The same points and some others measured another way (B), then each row and its match in B
B (72 x 29)
[[  25   15  143 -417  -83   21  226  170 -174   57 -187  -74  -19   14
  -166 -106  -51  -45  122   -5 -361  -53   -7 -224  -31 -143  107 -304
   100]
 [-120 -129 -237   82  -78   73  -75  -45 -104   59   75  -55 -129 -180
   135   87   18 -142  -22  -55  450   60   69  334   70  165 -109  296
  -141]
 [ 167   24  290 -173    1   35    8  183   13  -56 -106 -286   25  -48
   -28 -264  -22    7  113  -67  -71  -30  109   24  -58  -60  204    4
  -119]
 [-168  -75  -85   19   28 -119  -72   89  137 -117   84  -91   55 -138
   -51  -64   23  -13  -28  -32   99  -80  -56 -105  126  118   77  140
  -102]
 [-233 -382 -363  166   44   57   -2  -94 -176  154   45  168 -190   38
   -12  381  -44  -73  -24  125   18  -23 -163  106    9   63 -297   -5
   293]
 [  21   23  368 -155  190  -58  -76  274  243 -187 -166 -390  277   95
  -320 -453   15  186  163   67 -571 -175 -170 -570  -57  -54  434 -154
    38]
 [  10 -178   61  165  203 -129 -131  -57  255 -121  198   38 -121  -41
   180  164  -62   18  -93   88  232  -60  130  153   -3  -38  -85   37
  -175]
 [-103   42  262 -160 -159  125  106  307   43    0 -169 -517  156  -37
  -364 -343   86    0  336   12  -45 -221 -304 -321  -68  375  330  192
     9]
 [ -71 -115  228  -60  -91   -6  176  144   84   15    2 -133  -72  160
  -237  120  -27   -5  141   26 -115 -235 -190 -183  -84  155   15 -144
   159]
 [-171  -90  -38   18  122   98 -124   77   39  -44 -129 -291  112   71
  -134 -268   -9   55  103   76 -208  -93 -160 -213   28  163  182   27
    59]
 [  16  -58   61 -195   83  203   -4  -52  -77   40  -63 -267 -149   42
   225 -246 -164  -35   98   66   81  -19  139  191    4   57   65   -4
  -136]
 [  53  -53   -8 -107   69 -114   59  160  -17 -117  -39    1  -86 -120
   163 -104 -152  -16  -55  -78  -86  -46  195  165  146 -108   -8 -120
   -71]
 [-137  -57  -51 -135 -123  -23  -20  -50   21    9  128  -67  -41   14
   -73   41   22  -83  -63 -130  130   -6   -4  -63   61   39   32   57
   -61]
 [ -84  204  176 -413    8  191    9  100  -71    3 -311 -379  184   92
  -239 -479   39    0  200   59 -358  -19  -51 -421  -64   37  386 -208
   -95]
 [-131  -14   -5 -181   -8   60  235  138  -72  -19 -142 -122 -155   23
    90 -124 -201  -55  120   62  -67 -203   15   71  118  224  -30 -211
     6]
 [-110 -273 -303  157  -17   96 -144 -226 -151  135  143  108 -221    7
   158  325   -4 -133 -133  -40  338  134   92  371   -2   -9 -262  146
    18]
 [-276 -275 -318   92  -18 -128  120  -79  -23   28  177  316 -260   45
    62  475 -119 -102 -150   21  108 -123  -45  113  145   87 -361 -165
   166]
 [-169 -146  -79  -35  -50  -32  107  -16   15    5   90   49 -175  103
     9  193 -104  -65  -45  -29   34 -132  -25   41   82  106 -144 -139
    79]
 [  82  192  267 -363 -163   12  199  287  -76  -35 -217 -235   53  -97
  -149 -273    8  -65  154 -116 -122  -70   87  -99   -8   15  228 -139
  -132]
 [-104 -200 -135 -128    1   73  180   -6 -215  161  -71  128 -203  -35
    12  269  -64 -107   94  189   -6  -36  -54   50  -57   -3 -202 -166
   137]
 [  86 -106  175 -151   75 -120    3  -43  136  -59  159   45 -120   48
    73  109  -75   -1  -87  -21  -14  -17  158  -11  -26 -227  -10 -159
   -91]
 [  21 -114  -60 -195   36  120  -88 -146 -142  108   22  -53 -102  -23
   100   -9  -15  -76  -15   27   79  149  127   85  -58 -172    6   25
   -91]
 [ 131  -21  245 -336   68   91   38  100  -46    3 -110 -287   -8  -17
    19 -319  -86   22  151   48 -184  -18   68  -95  -60 -130  222  -61
   -77]
 [ -36 -194  -79   40  153  -30  -13  -22    8  -16   46   65 -161  -44
   177  128 -117  -22  -31  112   60  -38   91  165   32  -40 -134  -76
   -23]
 [ -56 -155 -133   73  -34   39 -131 -241   -8   57  206   78 -215   58
   178  271  -19 -125 -171  -98  372  103  190  328    3  -34 -186   66
  -128]
 [ -83 -109   19 -269   16   39  137  138 -114   18 -133 -145  -17   74
  -119 -179 -120   16  105   23 -394 -121 -109 -225   54  -21   96 -204
   184]
 [-130 -267  -69  381  106    8    3  -41   44   87   -3  232 -176   88
   -82  601   65  -61   33  270  161 -100 -110  122 -203  121 -341 -164
   145]
 [ 112   74  296 -421  -71  106   27   98  -68   25 -132 -338   89   71
  -175 -355   12    0  125  -97 -278   26   35 -253  -89 -152  323  -96
   -47]
 [-113 -188 -162  297   99   -2  -48   64   -2  -41  -53   51 -125   43
    70  177  -77  -27  -50   17   27  -91   27  263   51  137 -192  -77
    93]
 [-134 -168  -78  233   85   -8  -41   43   78  -32   -1   -5  -84   17
    -2  168  -19  -18   10   86  106 -114  -50  115   -2  174 -120   -9
    32]
 [-188 -282 -146  335  152  -59 -111  -43  136   -8  108  112  -95   -1
   -23  366   31   -8  -26  183  175  -99 -124   41  -52  138 -200   44
    66]
 [ -29  -45  121  -51   54 -102  114  190  120 -123  -19  -84  -64  -45
    31  -58 -113    9   49   16  -47 -186   35    7   79   90   27 -116
   -50]
 [  59   40   81 -149   30  -17  -19   82   37 -112  -15 -169  -61  -76
   182 -244 -115  -30  -34 -120   70  -17  235  182  113  -22  101   -7
  -223]
 [ -40 -115 -244  166  156  138 -334 -180  -91   15  -33  -50  -36   15
   184  -47    7  -45 -139  -39  117  205  206  296    7  -90  -35   87
  -120]
 [  27  -44   40 -250   36  263  -63  -91 -140   85  -80 -331  -95   51
   165 -315 -107  -52  102   13   57   62  123  142  -20   16  136   64
  -136]
 [   6  231  242 -576 -198  363  178  118 -251  126 -326 -554   20   54
   -91 -577  -48 -102  316  -39  -86  -30   19 -105  -53  194  353  -47
  -155]
 [ -28   89  121 -389  -72   10  143   72  -22  -71  -53 -178  -73  113
    43 -279 -173  -34  -11 -164 -204  -90  146  -57  143  -18  143 -249
   -74]
 [ -83 -218  -52  -45   22  164   13 -104 -109  166   14  -71 -165    8
    29  163  -16  -81  124  188  183   -4  -75   77 -127   77 -103   63
    25]
 [ -53 -191 -129 -118   40   39   75   12 -166   87  -31   42 -146  -83
    68   99  -78  -65   43  102   -8    2    3   77    6  -56 -110  -52
    73]
 [-347 -179 -305  127   58  -20   73   52  -40   11  -64  108  -76   -1
   -77  206  -43  -49   27  158  -47 -167 -187  -69  102  247 -177 -132
   166]
 [ -89  -83  -76   25  148  -16  -75   59    2  -51 -110   -3   29   26
   -52  -25  -21   15  -21   62 -225  -22    6  -92   19  -50   19 -177
    46]
 [  88  165  336 -490  -60 -191   40    3  249 -171  202 -121    8  -17
    17 -202  -47  -20 -106 -188   13  -18  242 -236   79 -239  264 -138
  -351]
 [-223  -66  -63   -4   59   22   50   43   77  -53  -25 -111  -69   35
    11  -40  -93  -20   63  102   40 -179  -73  -49   89  256   -7  -69
   -33]
 [-377 -125 -377   64   55  150   40   23 -195   74 -229   -7  -50   94
   -84   29  -68  -57   67  136 -194 -106 -184  -61  106  281 -116 -187
   217]
 [-203  -70  -77 -220  -68  213  212   30 -173  123 -133 -195 -168   34
    28  -80 -132 -100  201  136   57 -150 -106   29   37  297  -33  -64
    40]
 [-102  -75   75 -177  -72  -34    4  -68   93   16  153  -58  -44   42
  -112  103   38  -60  -15  -23   98  -38  -43 -183  -26   -8   48   -3
   -71]
 [ 144    3  324 -260  295 -232   10   45  350 -260  144  -36  -70  -37
   261 -183 -212   99  -77   87 -113 -124  280  -96   78 -261  140 -263
  -309]
 [  34  249  225 -508 -252  126  171   39 -130   45 -126 -222  -46   83
   -63 -233  -25 -141   57 -208   -9   21  200  -32   -3  -13  188 -213
  -205]
 [ -24  159  289 -351  -64  247  225  148  -46    6 -257 -439  -78  135
    22 -410 -166  -43  273   50  -69 -208   35   -8  -10  298  203 -194
  -136]
 [-217  -91 -304 -139 -106  338   10 -200 -339  228 -114 -117 -200  103
   109    6  -66 -175   53   19  181   87   27  241   15  189 -118    7
    21]
 [  26  -13  182    6  -16 -134  -13  224  130 -101  -25  -92  101 -102
  -212   -4  100    8   42  -43  -52  -76  -35 -151  -49  -20  126    4
   -54]
 [ 179  -42  360 -330  131   47  -41    8   79  -18  -12 -255   11   80
   -11 -249  -58   60   93   63 -223    7   89 -207 -133 -258  248 -119
  -100]
 [ -33   41  306 -348  -58  -46  297  511   26 -123 -256 -425  145  -68
  -292 -501 -109   84  318   -5 -485 -337 -245 -422   95  198  353 -104
   134]
 [-130 -247 -172   51   -2  -15   99  112 -118   70  -20   51 -117 -126
   -41  199  -31  -61   74  105   44  -88 -130   64   22   96 -156   41
   157]
 [ -74  177    1 -594 -248  158  361  203 -378  129 -326 -157  -52 -120
   -95 -261  -61 -168  214  -35 -157  -30   38  -89   61   67  120 -235
   -26]
 [  81 -142  -32 -165  166  -68 -213 -100   24  -24  136  -26   11 -195
   130  -86   21   -7  -93   32   78  186  161  -21   -4 -331  106  155
  -199]
 [-237  -68 -256   20   28   35 -121  -53  -17  -22   19  -77   -5  -76
    35  -64    2  -68  -45   -7  159    8   -8   26  129  155   12  121
  -106]
 [ 133   22  256 -276  -29   29  -85  -75   59    9   83 -165   -8   39
   -22  -91   43  -39  -16  -84   54   98  162  -73 -110 -219  176  -13
  -206]
 [ -28   64  159 -231 -142  -16   -3   -9  100  -51  110 -191  -24   59
   -52 -111    1  -61  -41 -191  110  -32   93  -57   48   18  148    7
  -175]
 [ -42 -263  -42   47  167 -188   20   15  134  -59  180  170 -148 -148
   113  273  -72   -5  -44  165  116  -85   10   25   23  -94 -158  -20
   -29]
 [-239 -387 -274  308  133 -164   63   83   61  -25  118  228 -170 -106
    23  425  -82  -13  -15  193   85 -202 -189   80   88  162 -313    7
   217]
 [-119   53  230 -450  -52  329  122  127  -91   87 -244 -639   78  102
  -174 -605  -82   13  385  117 -210 -172 -233 -349  -42  306  397   51
    -4]
 [  43  218    8 -231 -443 -119   65  -35  -99   31  154  166 -107 -195
   -32  298  193 -298 -212 -420  568  209  363  296   25 -115  -77   47
  -375]
 [-286 -174 -149  158  110   -4  -45  -60  147  -24   92  -15  -79   15
     0  173  -19  -27   21  190  199 -153 -141  -54   34  268 -101   35
   -31]
 [-158   22 -121   70 -180  112    3  116 -179   90 -202  -68   44  -24
  -262   98  167 -134   78  -67   63   22  -87   17  -63  194  -17    4
    48]
 [ -82 -184  -95  268    5   -7 -169  128  -40   41  -88  -33  122  -70
  -308  172  214  -16   39   14  -36   40 -182  -88 -129   27    3  143
   151]
 [  70  -33   64  -35   43 -166  -92  126   94 -125   54  -18   43 -176
     1  -41   40   -9  -81 -106   35   37  143   19   44 -164   87   51
  -158]
 [-157 -225 -396  -35  -55   62  -72 -129 -282  155   30  148 -117  -90
    23  217   30 -139 -102  -39   90  167   16  140   48 -104 -176   70
   105]
 [-213 -248 -421  243 -144  217  -42 -208 -306  230   10  138 -291   98
    99  443   -5 -210  -81  -53  363   97   30  495  -13  191 -394   54
   140]
 [ -48 -319  -53  135   78   55   89   54  -79   97  -19   36 -205   13
    26  276  -88  -25  104  188   26 -122 -110  161  -81   87 -219  -38
   202]
 [-163 -161 -459  -14  248 -133 -141  -50 -135  -79  -49  275  -28 -106
   171   23 -108  -12 -244   11 -285  125  164   30  229 -279 -118 -234
    55]
 [ -89 -407 -203  305  147 -116  -51  -29   38   40  181  235 -199 -146
    90  486  -14  -39  -48  191  249  -49  -69  205  -36   -4 -319  116
   111]]
Rows of B count from 0, top down.

[  58 -120  -36   76  167  195  -30   71 -108   27  211 -205 -179  -60
   20  -14    1 -107 -128   60    2 -136  -55  -42  -97  -24 -105  102
  117]
24
[   7   97   17   36   28   76  -23  -29  121  -14   56  -16  266  -35
 -124  -15  167 -102   51   10  112  -76  -24    5  -24 -158   32   61
   37]
59
[  49  -29   13  -55   -3  -81   26   67   55   72   89  -51  -25   49
    7  -15  -90  -28   85  -47  -50  -37   52    7   18  -77 -116  -70
   45]
14
[ -45  -25 -139   91  281  239 -147  -61  -53  -79  231 -190   34 -124
 -307  -63  231  -68 -210  120  325 -275 -109  -67 -148  -62 -162  193
  125]
19
[  -7   58   31   23  -28  -51  -44   77  104  -68  -50   11  179   19
  -95   17   65    4  -71  -18   77  -23  -23   13  -54 -100  -10   39
   41]
71
[ -67   24  -44 -119   67   -2  -72  -29   10   28  139   67  198  -62
 -238  -93   30    7   86   87  176  -58  -51  -68   34  -88 -141    8
   19]
54
[ 112   21   48   31  -97   -9  -94   51  217   61  153 -240  209  117
   33   35    3 -104  133  -62 -119 -110  -88   53  -43  -36   18   32
  -17]
34
[ -70   83   -9   72  107  143  -26   99  -24  -75  -66 -180  141   95
  -32   60  107 -116  -87  -88  134  -39  -37  126  -82 -206   32   91
   25]
2
[-15 -72  27  48 -33 -36 -46  81  24 -43  16   5  -3 -68  21  22   1  -1
 -86  92 -64 -27 -49 -47 -38  32  19  74  55]
20
[  41   27   21  -88  -32  -54   42   62   36   53   47   38   42    2
  -62  -55  -40   -7   62   18   12   16   31  -47   23 -115 -113  -45
   68]
11
[  87  -13  -19 -110   -4   13 -186   79  -30  137  -67  -58   31   31
  133   41  -69   41  -61   29  -18   48  -52   10   12   43   27   78
  102]
40
[  47  -41 -208   93  305  384  -77  -12 -240   10  105 -382 -403 -114
  -84  -49  228  -80 -369  212  228 -211  -35  -97 -188  -41 -169  268
  301]
5
[  -6  -46  -35 -119  117    9 -162   24  -93  130  -46   55   43  -35
   98   34  -75   30  -20    4   57   31    0   32   57   14   23   33
   70]
64
[ 23 -68  40  -7 -23  10 -45  75 -13  23  61  47  32 -90  38  -9 -34 -11
 -38 105 -70  13 -64 -78  -5  17  13  68  60]
16
[ -16  -13   -4  -91   64  -60  -18   40  -14   40   27  108   52  -38
  -78  -35  -50   24   13    0   85    2   40  -26   33  -83 -103  -43
   59]
18
[ 112   59   16  -81   48  129 -163  109  -34  129  -52  -93  178   86
  114   49  -37  -45  -45  -69   46   70  -78   67  -11  -85   50   76
   76]
39
[ -21   94    0   42   48   89  -70  -40  118  -36   67  -38  311  -36
 -165  -12  187  -93   32   23  153 -102  -65    8  -37 -145   30   91
   23]
53
[  11  -38   -3  -24  -38  -99    9   78   75    8  103 -110  -39   54
  -59  -21  -61   -6   47    6  -50  -76    7  -15  -22  -40 -142  -30
   34]
44
[ 132   72   23   19  136  235    6    8   46  114  195 -197  166   55
   -9  -21   71 -211  108 -105   67  -95  -18   55  -33 -223  -40   22
   58]
32
[-106  -74   -7  -24 -150 -176  -62   81   27  -61  -68   23  -50  -57
    4   11  -30   96  -48  194 -117   13  -49  -77    2  110    9   74
   35]
27
[  8 -64  37  16 -60 -10 -44  88   4  -5  30   8  12 -74  43   6 -15  -9
 -57 118 -91   9 -64 -71 -23  29  21  81  63]
45
[-213  -39  -65   24  -37 -125   12  135  -56 -159 -126 -133 -149   61
  -75   32    0   59 -128   87   13  -31    2   25  -58  -26  -84   55
   24]
37
[ -75  -38  -43   86   44  -63  -47   90   34 -141  -13 -109  -56    5
 -127   26   67   32 -194   27   89 -126  -12    0 -111  -24  -98   74
   68]
69
[  98 -120 -110   31  253  127  -38 -172    4  156  300 -147 -226 -173
  -19  -55  101 -116   50   95   49 -282   93  -65  -11   22 -123   43
  167]
28
[  4 -10  -6 -36 -29 -76 -17  68  45  23   9 -56  -8  30 -13  -2 -31   7
   9  14 -19 -29  18  -4 -10 -45 -72  -5  57]
23
[  52   45   72  -79  -39  -60  -88  136   17   47 -163  133  179   32
   86   54  -71   43  -69  -71   19  132   -3   39   19  -75   59    1
   58]
50
[-245  -62   21 -137 -383 -443   47  235  -30 -130 -350  153 -179   36
   67   27 -190  255  -49  240 -250  234   13  -79   70  128  -10  -15
    0]
25
[ 128  -59  120  -10 -104  -21  -24  173   40   69   39   19   66   20
  168   32 -143  -36    1  -20 -192   82  -61  -22   -2  -10   36    3
   39]
58
[ -46 -110   25  128   12  -45  -59   82   31  -97  -14  -12  -41  -83
   50   71   33   -5 -162   58  -56  -76  -27   -7  -71   57   60   97
   56]
8
[ 120  -42 -130  -57  201  235 -225  -81  -68  190  196 -250  -46  -60
    8  -22   78  -71  -40  104  106 -168  -82  -38  -39   43  -65  161
  160]
13
[  59  -52   55  -17  -75   19  -12   89    3   47   78   10   16  -65
   57  -22  -47  -30    0  112 -117   29  -65  -85   -2    2   -4   51
   66]
12
[ -45   12   48  -71 -239 -265  -28  307   38 -110 -227  -21  -11  183
    0   47 -177  168 -166  -17  -87  148  -46    6  -56  -19 -101  -17
   23]
22
[ -25   36   21 -130  -67  -91   42  103  -36   41 -110  124    8    0
   -1  -34  -71   50   19   50   -3  126   48  -41   59  -99  -58  -40
   73]
66
[ -45   11  -41  -59   27  -12 -170   31  -40   32 -163   42   79  -46
   49   52   43   62 -111   83   71   37  -25   14    9   28   86  113
   90]
65
[ -84 -103  -57   16  173  -61 -210   30  -55   13 -135  -11  -35  -20
  137  135  -25   46 -152  -54   62  -65   35  123  -10   80   89   72
   53]
26
